Below are the code and all the weights of a small trained network. Each question names an input and a target symbol and asks about switching units off, where a switched-off unit gives its printed mean instead of its output.

import numpy as np


def w(rows, s, z=0):
    codes = np.array(rows[::2]) - 128.0
    scale = np.full(codes.shape[1], s)
    scale[-1] = z or s
    return codes * scale


def f(y):
    return y / 2 * (1 + np.tanh(0.7978845608 * (y + 0.044715 * y**3)))


def softmax(a):
    e = np.exp(a - a.max(-1, keepdims=True))
    return e / e.sum(-1, keepdims=True)


def log_softmax(a):
    a = a - a.max(-1, keepdims=True)
    return a - np.log(np.exp(a).sum(-1, keepdims=True))


def net(x, mask):
    ids = ['Γαβζθξφ'.index(c) for c in x.split()]
    T = len(ids)
    res = E[ids] + P[:T]
    u = 0
    for l in range(2):
        q, k, v = (res @ M[l].T for M in (Q, K, V))
        z = softmax(np.where(np.tri(T) > 0, q @ k.T / 3**0.5, -1e9)) @ v
        res = res + np.where(mask[u], z, O[l][:, -1]) @ O[l][:, :-1]
        u += 1
        y = f(res @ A[l][:, :-1].T + A[l][:, -1])
        res = res + np.where(mask[u : u + 16], y, B[l][:, -1]) @ B[l][:, :-1]
        u += 16
    return log_softmax(res[-1] @ U[:, :-1].T + U[:, -1])


Q, K, V, O, A, B = {}, {}, {}, {}, {}, {}
E = w([
[151,37,94,111,67,148,48,116,207],'Γ',
[159,143,254,94,62,185,145,104,151],'α',
[63,252,108,140,166,160,97,189,230],'β',
[121,215,95,210,105,24,139,87,185],'ζ',
[182,57,123,76,87,91,59,175,162],'θ',
[161,47,98,111,35,136,114,193,213],'ξ',
[110,137,80,38,169,110,123,62,118],'φ',
],0.009)
P = w([
[122,149,106,176,141,199,82,162,1],'0',
[215,172,90,103,131,170,197,164,161],'1',
[177,152,114,107,133,145,155,148,146],'2',
[154,138,127,110,130,136,139,132,148],'3',
[140,126,139,113,128,128,122,126,142],'4',
[122,111,146,117,124,133,113,117,148],'5',
[110,99,149,129,118,133,108,111,143],'6',
[98,90,156,138,126,136,107,106,155],'7',
[94,83,160,142,124,131,101,96,153],'8',
[92,79,164,145,124,134,94,94,151],'9',
],0.0074)
Q[0] = w([
[227,66,142,234,35,152,102,239,162],'L0H0',
[47,199,164,171,191,91,192,152,34],'L0H0',
[160,34,65,153,125,104,78,222,252],'L0H0',
],0.012)
K[0] = w([
[217,128,9,92,105,168,115,162,14],'L0H0',
[160,148,58,96,131,131,152,96,156],'L0H0',
[176,193,75,164,145,158,79,108,88],'L0H0',
],0.012)
V[0] = w([
[92,173,119,52,135,237,109,170,174],'L0H0',
[157,103,87,131,145,208,136,130,137],'L0H0',
[250,104,146,40,95,129,122,145,79],'L0H0',
],0.012)
O[0] = w([
[223,136,156,144,75,33,141,99,151,58],'L0H0',
[190,139,108,163,149,136,164,133,107,64],'L0H0',
[147,132,128,185,254,104,204,139,175,5],'L0H0',
],0.0061,0.0015)
A[0] = w([
[105,145,128,126,176,136,189,127,84,1],'L0N0',
[139,166,85,108,97,160,131,152,89,93],'L0N1',
[145,123,104,67,136,138,150,118,94,32],'L0N2',
[56,121,157,94,136,88,162,123,103,99],'L0N3',
[170,108,113,80,139,120,158,148,137,18],'L0N4',
[155,90,130,140,107,75,171,127,117,51],'L0N5',
[107,146,159,88,187,113,214,131,118,35],'L0N6',
[134,129,207,94,115,155,180,103,121,81],'L0N7',
[74,73,157,112,114,170,99,141,74,77],'L0N8',
[96,129,137,65,191,139,151,142,144,44],'L0N9',
[120,127,138,130,130,143,129,128,92,81],'L0N10',
[94,137,153,120,252,186,105,193,181,119],'L0N11',
[150,67,143,128,158,68,126,98,142,31],'L0N12',
[84,116,96,44,166,168,127,154,164,157],'L0N13',
[109,122,173,108,138,98,100,158,138,46],'L0N14',
[105,164,146,140,144,164,133,167,86,83],'L0N15',
],0.013,0.0041)
B[0] = w([
[65,140,124,149,160,216,98,111,132,57],'L0N0',
[165,127,154,173,150,29,115,154,100,156],'L0N1',
[124,113,154,121,103,80,52,150,126,52],'L0N2',
[153,140,115,93,144,193,53,133,156,105],'L0N3',
[78,130,114,121,112,185,68,157,135,99],'L0N4',
[189,167,81,129,147,162,130,123,175,129],'L0N5',
[116,56,183,157,183,168,42,167,167,103],'L0N6',
[245,102,186,163,171,113,111,76,186,229],'L0N7',
[206,125,155,143,140,26,141,164,164,252],'L0N8',
[175,95,133,142,177,92,103,172,120,57],'L0N9',
[134,133,108,153,150,159,147,122,107,55],'L0N10',
[221,205,102,159,117,63,148,91,96,125],'L0N11',
[173,195,82,100,148,196,149,120,183,138],'L0N12',
[183,60,108,143,145,10,139,70,155,242],'L0N13',
[70,92,94,191,92,159,177,138,130,85],'L0N14',
[196,182,114,141,142,189,147,108,132,78],'L0N15',
],0.012,0.0016)
Q[1] = w([
[93,119,106,106,86,46,84,81,210],'L1H0',
[166,130,103,75,90,136,127,135,143],'L1H0',
[208,40,115,113,125,255,148,129,201],'L1H0',
],0.035)
K[1] = w([
[75,176,127,149,71,133,110,70,76],'L1H0',
[161,145,106,112,156,99,156,131,109],'L1H0',
[197,95,110,152,145,165,124,169,2],'L1H0',
],0.04)
V[1] = w([
[152,89,42,115,94,131,183,233,171],'L1H0',
[100,69,103,87,140,128,66,2,36],'L1H0',
[109,8,114,176,83,178,39,129,145],'L1H0',
],0.0093)
O[1] = w([
[141,130,32,217,100,92,120,3,28,85],'L1H0',
[21,134,155,179,141,233,154,212,148,63],'L1H0',
[88,120,87,128,109,254,165,166,13,3],'L1H0',
],0.0051,0.0053)
A[1] = w([
[45,89,91,102,85,228,96,143,97,145],'L1N0',
[10,153,147,130,52,155,100,144,130,124],'L1N1',
[69,68,103,104,93,248,89,159,57,2],'L1N2',
[130,166,71,146,151,107,208,108,139,59],'L1N3',
[84,112,72,62,172,149,135,141,173,100],'L1N4',
[98,116,69,153,213,134,105,147,92,107],'L1N5',
[135,169,128,197,159,139,159,120,111,116],'L1N6',
[99,79,131,93,129,97,100,136,112,81],'L1N7',
[92,140,93,79,184,122,140,74,99,73],'L1N8',
[138,161,124,134,137,130,100,160,94,105],'L1N9',
[130,102,122,113,113,124,136,143,107,98],'L1N10',
[163,118,156,137,138,96,160,83,95,33],'L1N11',
[128,121,47,136,97,147,133,111,92,53],'L1N12',
[135,169,138,141,141,126,78,176,71,106],'L1N13',
[15,147,129,114,90,102,142,123,147,157],'L1N14',
[23,102,152,104,106,194,94,180,115,25],'L1N15',
],0.015,0.0057)
B[1] = w([
[49,147,10,115,148,128,136,154,157,210],'L1N0',
[119,111,207,186,222,134,166,137,115,254],'L1N1',
[165,139,204,104,106,131,214,112,135,176],'L1N2',
[125,143,133,159,151,110,131,142,105,179],'L1N3',
[112,114,177,139,126,153,128,107,87,157],'L1N4',
[98,129,129,122,135,167,95,144,162,124],'L1N5',
[116,125,148,95,117,107,125,124,161,135],'L1N6',
[125,99,113,108,145,125,155,135,97,167],'L1N7',
[140,81,164,114,114,129,128,144,152,125],'L1N8',
[131,126,116,145,152,112,142,123,145,125],'L1N9',
[116,127,109,114,155,146,116,92,117,124],'L1N10',
[89,126,132,126,126,170,134,143,104,237],'L1N11',
[206,84,89,176,114,153,127,119,89,134],'L1N12',
[114,141,125,150,150,117,147,130,114,134],'L1N13',
[154,122,103,78,63,163,102,120,136,255],'L1N14',
[177,119,94,140,91,94,4,113,114,201],'L1N15',
],0.023,0.0096)
U = w([
[101,146,107,108,114,163,214,128,164,80],'Γ',
[136,130,254,115,117,193,200,90,159,254],'α',
[137,173,115,46,10,105,117,100,173,171],'β',
[106,75,136,61,131,93,171,131,128,84],'ζ',
[97,206,159,165,149,63,184,130,128,177],'θ',
[166,125,144,146,98,143,152,100,118,20],'ξ',
[78,125,107,118,145,160,89,143,172,134],'φ',
],0.0037,0.0031)

Each question gives the input, a string of symbols that net reads in full, and the target symbol t.
The units are the heads (3 rows each of Q, K, V and O) and the neurons (one row each of A and B). Each row of codes is followed by its name. A weight is (code - 128) times the scale printed after its matrix; where a second scale follows, it is the last column's (O, A, B and U).
mask holds one flag per unit, layer by layer, with each layer's heads first. A switched-off unit (its flag False) gives its mean, the last column of its rows in O or B, instead of its output. The means were averaged over made-up inputs and are rounded, as every weight is.
A unit's drop is (log p(t) with every unit on - log p(t) with that unit switched off) / (log p(t) with every unit on - log p(t) with every unit switched off).
The circuit of an input: a set's keep is (log p(t) with only the set's units on - log p(t) with every unit switched off) / (log p(t) with every unit on - log p(t) with every unit switched off). Starting from the 12 units with the biggest drops (on a tie, the unit counted first), units are removed one at a time, each time the one whose removal leaves the highest keep (on an exact tie, the one counted first), for as long as the keep stays at least 0.8.
units of the circuit, in order: the units of the circuit, biggest drop first
most important unit: the unit with the biggest drop
k most important neurons: the k neurons with the biggest drops, biggest first
top k neurons in layer l: the k neurons of layer l with the biggest drops, biggest first
input Γ α ζ Γ, target Γ: units of the circuit, in order : [L1H0, L1N0, L1N2]
input Γ ξ ζ β α ζ ζ ξ β, target β: 2 most important neurons : [L0N13, L0N11]
input φ ζ Γ, target φ: most important unit : L1H0
input ξ α ξ α ξ ζ θ ζ α ξ, target ξ: units of the circuit, in order : [L1H0, L1N12, L0N7]
input ζ ζ α Γ α ζ ζ β, target θ: units of the circuit, in order : [L0N11, L1N3]
input α ξ ζ, target θ: units of the circuit, in order : [L1N3, L1N14]
input ζ ξ β, target θ: units of the circuit, in order : [L1N3, L0N11]
input Γ ζ ζ ζ, target α: units of the circuit, in order : [L1N0, L1N15]
input θ ζ θ β ζ Γ Γ β α Γ, target θ: 4 most important neurons : [L1N3, L0N11, L1N14, L0N12]
input α Γ ξ ζ ζ ζ ζ ζ ξ, target α: 3 most important neurons : [L1N4, L1N0, L0N12]
input ζ Γ Γ ξ, target ζ: top 2 neurons in layer 0 : [L0N13, L0N8]
input α ζ α Γ φ, target α: top 4 neurons in layer 1 : [L1N4, L1N0, L1N15, L1N14]
input ζ α Γ Γ β α θ θ ζ φ, target ζ: 2 most important neurons : [L1N7, L0N13]
input β θ ξ, target β: units of the circuit, in order : [L1N1]
input ζ α α ζ ζ Γ φ α θ, target ζ: 3 most important neurons : [L1N7, L0N13, L0N8]
input ζ ζ β Γ ζ ζ ξ θ Γ Γ, target ζ: 2 most important neurons : [L1N7, L0N13]
input ζ ζ α β φ, target β: 2 most important neurons : [L1N1, L0N2]
input α Γ α φ, target α: top 2 neurons in layer 0 : [L0N12, L0N6]
input Γ ζ α ζ ζ θ, target Γ: 3 most important neurons : [L1N0, L0N8, L1N2]
input α ζ ζ ζ ξ ζ ζ, target φ: 3 most important neurons : [L1N0, L1N1, L1N15]
input α φ Γ, target α: 2 most important neurons : [L1N4, L1N0]
input Γ ζ ζ θ θ ζ, target α: most important unit : L0N8
input θ ζ α Γ α α Γ θ, target θ: 3 most important neurons : [L1N3, L0N11, L1N14]
input ξ ξ Γ φ θ β ζ α Γ, target ξ: top 3 neurons in layer 1 : [L1N12, L1N0, L1N1]
input φ α α ζ ζ α ζ ξ Γ, target φ: top 3 neurons in layer 1 : [L1N0, L1N15, L1N1]
